Below are the code and all the weights of a small trained network. Each question names an input and a class and asks about switching units off, where a switched-off unit gives its printed mean instead of its output.

import numpy as np


def w(rows, s, z=0):
    codes = np.array(rows[::2]) - 128.0
    scale = np.full(codes.shape[1], s)
    scale[-1] = z or s
    return codes * scale


def norm(h):
    return h / np.sqrt((h * h).mean(-1, keepdims=True) + 1e-5)


def f(y):
    return y / 2 * (1 + np.tanh(0.7978845608 * (y + 0.044715 * y**3)))


def log_softmax(a):
    a = a - a.max(-1, keepdims=True)
    return a - np.log(np.exp(a).sum(-1, keepdims=True))


def net(x, mask):
    res = np.array(x, float).reshape(1, 4) / 4 @ E
    u = 0
    for l in range(3):
        y = f(norm(res) @ A[l][:, :-1].T + A[l][:, -1])
        res = res + np.where(mask[u : u + 7], y, B[l][:, -1]) @ B[l][:, :-1]
        u += 7
    return log_softmax(norm(res)[-1] @ U[:, :-1].T + U[:, -1])


A, B = {}, {}
E = w([
[136,91,124,119,46,91,83],'x0',
[185,96,218,165,143,173,98],'x1',
[22,146,143,95,146,155,4],'x2',
[157,220,149,182,32,168,158],'x3',
],0.013)
A[0] = w([
[71,104,123,121,172,131,57,105],'L0N1',
[76,94,44,98,142,83,159,70],'L0N2',
[138,11,103,117,65,88,91,17],'L0N3',
[131,16,105,105,199,89,119,3],'L0N4',
[178,32,93,123,154,94,195,37],'L0N5',
[114,130,115,132,251,150,167,57],'L0N6',
[162,38,189,130,170,144,102,72],'L0N7',
],0.027,0.008)
B[0] = w([
[163,38,138,64,125,100,185,249],'L0N1',
[192,131,78,217,161,131,33,209],'L0N2',
[84,249,223,103,202,106,164,188],'L0N3',
[39,142,112,185,2,176,150,231],'L0N4',
[171,35,123,45,140,109,202,211],'L0N5',
[89,223,204,110,175,106,151,216],'L0N6',
[192,127,80,217,169,132,31,214],'L0N7',
],0.033,0.017)
A[1] = w([
[60,166,114,154,25,211,142,125],'L1N1',
[84,160,32,113,130,17,142,143],'L1N2',
[125,184,173,96,123,91,111,41],'L1N3',
[29,73,137,27,185,163,2,115],'L1N4',
[48,106,59,153,180,76,141,56],'L1N5',
[108,17,163,68,118,105,141,3],'L1N6',
[18,58,131,120,186,143,83,144],'L1N7',
],0.023,0.005)
B[1] = w([
[83,138,37,111,54,109,150,247],'L1N1',
[183,117,214,147,123,150,102,155],'L1N2',
[150,181,114,70,98,97,102,169],'L1N3',
[252,121,231,142,127,200,199,149],'L1N4',
[168,139,164,128,67,166,99,142],'L1N5',
[111,66,70,95,176,34,181,225],'L1N6',
[169,150,170,158,77,186,191,151],'L1N7',
],0.024,0.014)
A[2] = w([
[33,70,224,165,86,217,140,60],'L2N1',
[99,210,225,63,137,142,112,63],'L2N2',
[95,140,63,72,241,69,87,59],'L2N3',
[182,136,60,205,190,205,28,50],'L2N4',
[37,226,249,16,170,207,108,2],'L2N5',
[37,141,117,134,167,201,89,99],'L2N6',
[59,223,188,105,210,162,128,91],'L2N7',
],0.02,0.0039)
B[2] = w([
[201,190,37,53,67,152,132,177],'L2N1',
[62,200,161,78,164,145,124,236],'L2N2',
[3,89,123,158,54,141,95,229],'L2N3',
[153,101,86,214,130,54,23,254],'L2N4',
[23,204,169,155,216,27,87,239],'L2N5',
[193,165,155,101,144,126,146,136],'L2N6',
[132,175,176,10,128,114,115,242],'L2N7',
],0.023,0.0075)
U = w([
[176,42,156,80,135,109,214,166],'0',
[109,158,78,126,39,142,151,141],'1',
[117,204,187,93,158,87,116,154],'2',
[205,120,117,192,148,127,38,160],'3',
[72,113,82,132,150,84,110,210],'4',
[78,86,110,125,184,250,103,13],'5',
[79,85,118,123,170,247,103,16],'6',
[74,83,110,115,176,242,93,1],'7',
],0.02,0.0082)

Each question gives the input, the list of numbers given to net, and the class t.
The units are the neurons (one row each of A and B). Each row of codes is followed by its name. A weight is (code - 128) times the scale printed after its matrix; where a second scale follows, it is the last column's (A, B and U).
mask holds one flag per neuron, layer by layer. A switched-off neuron (its flag False) gives its mean, the last column of its row in B, instead of its output. The means were averaged over made-up inputs and are rounded, as every weight is.
A unit's drop is (log p(t) with every unit on - log p(t) with that unit switched off) / (log p(t) with every unit on - log p(t) with every unit switched off).
The circuit of an input: a set's keep is (log p(t) with only the set's units on - log p(t) with every unit switched off) / (log p(t) with every unit on - log p(t) with every unit switched off). Starting from the 12 units with the biggest drops (on a tie, the unit counted first), units are removed one at a time, each time the one whose removal leaves the highest keep (on an exact tie, the one counted first), for as long as the keep stays at least 0.8.
units of the circuit, in order: the units of the circuit, biggest drop first
unit that matters most: the unit with the biggest drop
top k neurons: the k neurons with the biggest drops, biggest first
k most important neurons of layer l: the k neurons of layer l with the biggest drops, biggest first
drop when u is switched off: that unit's drop, to one decimal
input [8,0,3,-7], class 2: unit that matters most => L0N3
input [7,-6,4,-8], class 1: top 2 neurons => [L0N4; L0N6]
input [-7,-6,-6,-8], class 1: top 4 neurons => [L0N4; L0N1; L0N3; L0N7]
input [-4,-4,0,-4], class 1: top 2 neurons => [L0N4; L0N7]
input [0,-7,-8,-6], class 0: 2 most important neurons of layer 0 => [L0N5; L0N7]
input [-8,-8,2,1], class 2: top 3 neurons => [L0N6; L0N7; L2N7]
input [-7,-4,-7,-5], class 0: top 2 neurons => [L0N5; L0N3]
input [6,-6,6,-2], class 0: 2 most important neurons of layer 0 => [L0N1; L0N7]
input [-5,-2,0,8], class 1: units of the circuit, in order => [L0N7; L0N6; L0N1]
input [2,-7,7,-8], class 1: top 2 neurons => [L0N4; L0N5]
input [-3,-6,6,-3], class 0: top 2 neurons => [L0N1; L0N7]
input [-1,8,8,-8], class 0: top 2 neurons => [L0N1; L0N2]
input [-3,5,7,-3], class 0: top 2 neurons => [L0N1; L0N2]
input [-5,-8,-4,2], class 3: units of the circuit, in order => [L0N2]
input [4,-1,4,-6], class 1: top 2 neurons => [L0N4; L0N5]
input [0,0,3,7], class 1: top 2 neurons => [L0N7; L0N2]
input [-1,4,-2,3], class 3: 2 most important neurons of layer 0 => [L0N4; L0N6]
input [0,6,-1,5], class 3: top 2 neurons => [L0N4; L0N6]
input [5,6,4,1], class 3: top 2 neurons => [L0N7; L0N6]
input [7,5,-3,4], class 2: unit that matters most => L0N4
input [-2,4,6,8], class 1: 2 most important neurons of layer 0 => [L0N7; L0N2]
input [7,-6,4,-2], class 2: 2 most important neurons of layer 0 => [L0N3; L0N7]
input [6,-8,4,-4], class 3: 2 most important neurons of layer 0 => [L0N2; L0N6]
input [2,2,-4,3], class 0: 2 most important neurons of layer 0 => [L0N4; L0N7]
input [-1,2,-1,-6], class 1: drop when L0N4 is switched off => 1.8
input [-2,-3,-5,-3], class 0: drop when L0N5 is switched off => 4.8
